Below is a small trained network, with its code and all its weights. Each question gives an input and a class and asks what happens when units are switched off, that is, made to give their printed mean instead of their output.

import numpy as np


def w(rows, s, z=0):
    codes = np.array(rows[::2]) - 128.0
    scale = np.full(codes.shape[1], s)
    scale[-1] = z or s
    return codes * scale


def norm(h):
    return h / np.sqrt((h * h).mean(-1, keepdims=True) + 1e-5)


def f(y):
    return y / 2 * (1 + np.tanh(0.7978845608 * (y + 0.044715 * y**3)))


def log_softmax(a):
    a = a - a.max(-1, keepdims=True)
    return a - np.log(np.exp(a).sum(-1, keepdims=True))


def net(x, mask):
    res = np.array(x, float).reshape(1, 5) / 4 @ E
    u = 0
    for l in range(2):
        y = f(norm(res) @ A[l][:, :-1].T + A[l][:, -1])
        res = res + np.where(mask[u : u + 5], y, B[l][:, -1]) @ B[l][:, :-1]
        u += 5
    return log_softmax(norm(res)[-1] @ U[:, :-1].T + U[:, -1])


A, B = {}, {}
E = w([
[183,178,131,102,153,210,62,5,73,44],'x0',
[132,143,87,158,103,53,87,166,194,178],'x1',
[126,61,29,182,179,175,3,87,109,52],'x2',
[144,166,139,125,113,50,115,130,153,182],'x3',
[39,9,91,172,139,149,214,251,120,69],'x4',
],0.0061)
A[0] = w([
[136,184,126,112,97,111,129,141,169,162,1],'L0N1',
[118,83,84,144,118,94,118,232,173,120,26],'L0N2',
[134,122,138,128,97,146,150,171,175,169,52],'L0N3',
[152,195,141,124,102,4,107,154,185,243,64],'L0N4',
[122,139,146,126,105,82,223,224,154,176,45],'L0N5',
],0.019,0.0032)
B[0] = w([
[151,147,80,169,76,58,147,108,66,44,165],'L0N1',
[85,112,78,148,133,158,113,139,54,142,220],'L0N2',
[131,115,117,137,116,159,130,134,159,91,172],'L0N3',
[190,129,96,129,149,3,107,17,163,208,252],'L0N4',
[129,152,227,82,117,155,172,203,182,102,251],'L0N5',
],0.015,0.019)
A[1] = w([
[164,211,148,84,124,221,115,8,109,81,128],'L1N1',
[165,191,155,87,115,209,84,82,102,90,104],'L1N2',
[153,116,194,109,111,77,175,183,160,71,3],'L1N3',
[137,172,194,77,96,85,202,182,152,113,107],'L1N4',
[141,182,184,99,97,164,142,185,227,123,40],'L1N5',
],0.017,0.0033)
B[1] = w([
[197,110,180,151,119,166,156,102,189,2,253],'L1N1',
[123,149,143,205,43,159,53,131,131,112,214],'L1N2',
[60,222,211,124,109,183,41,190,126,217,188],'L1N3',
[103,146,124,14,224,184,169,142,130,152,213],'L1N4',
[119,56,176,108,130,108,215,210,197,114,192],'L1N5',
],0.01,0.018)
U = w([
[36,70,45,166,127,190,102,182,18,122,2],'0',
[69,140,211,31,152,146,189,243,171,173,147],'1',
[189,163,109,98,128,10,114,13,168,188,197],'2',
[172,119,167,191,68,202,81,81,155,2,173],'3',
],0.0082,0.00078)

Each question gives the input, the list of numbers given to net, and the class t.
The units are the neurons (one row each of A and B). Each row of codes is followed by its name. A weight is (code - 128) times the scale printed after its matrix; where a second scale follows, it is the last column's (A, B and U).
mask holds one flag per neuron, layer by layer. A switched-off neuron (its flag False) gives its mean, the last column of its row in B, instead of its output. The means were averaged over made-up inputs and are rounded, as every weight is.
A unit's drop is (log p(t) with every unit on - log p(t) with that unit switched off) / (log p(t) with every unit on - log p(t) with every unit switched off).
The circuit of an input: a set's keep is (log p(t) with only the set's units on - log p(t) with every unit switched off) / (log p(t) with every unit on - log p(t) with every unit switched off). Starting from all 10 units, units are removed one at a time, each time the one whose removal leaves the highest keep (on an exact tie, the one counted first), for as long as the keep stays at least 0.8.
circuit, biggest first: the units of the circuit, biggest drop first
most important unit: the unit with the biggest drop
top k neurons: the k neurons with the biggest drops, biggest first
k most important neurons of layer l: the k neurons of layer l with the biggest drops, biggest first
drop of u: that unit's drop, to one decimal
input [-2,4,-8,-6,-3], class 2: most important unit => L0N4
input [7,7,1,-5,7], class 0: top 3 neurons => [L0N5; L0N4; L1N1]
input [-5,-4,2,-5,-6], class 3: 3 most important neurons of layer 0 => [L0N5; L0N4; L0N2]
input [0,0,8,-6,2], class 0: top 2 neurons => [L0N5; L0N4]
input [6,6,7,-4,6], class 0: circuit, biggest first => [L0N5; L1N1]
input [6,8,6,-7,4], class 0: circuit, biggest first => [L0N4; L1N1]
input [-6,7,-3,6,4], class 2: top 4 neurons => [L0N4; L0N1; L0N2; L1N5]
input [0,-5,-6,-3,-6], class 2: 2 most important neurons of layer 0 => [L0N5; L0N3]
input [-4,-3,-6,7,-1], class 2: 2 most important neurons of layer 0 => [L0N4; L0N1]
input [-4,2,-8,-8,-8], class 2: drop of L0N4 => 4.1
input [-6,4,-7,5,-4], class 2: drop of L0N4 => 5.3
input [0,7,8,8,7], class 0: drop of L1N4 => 0.0
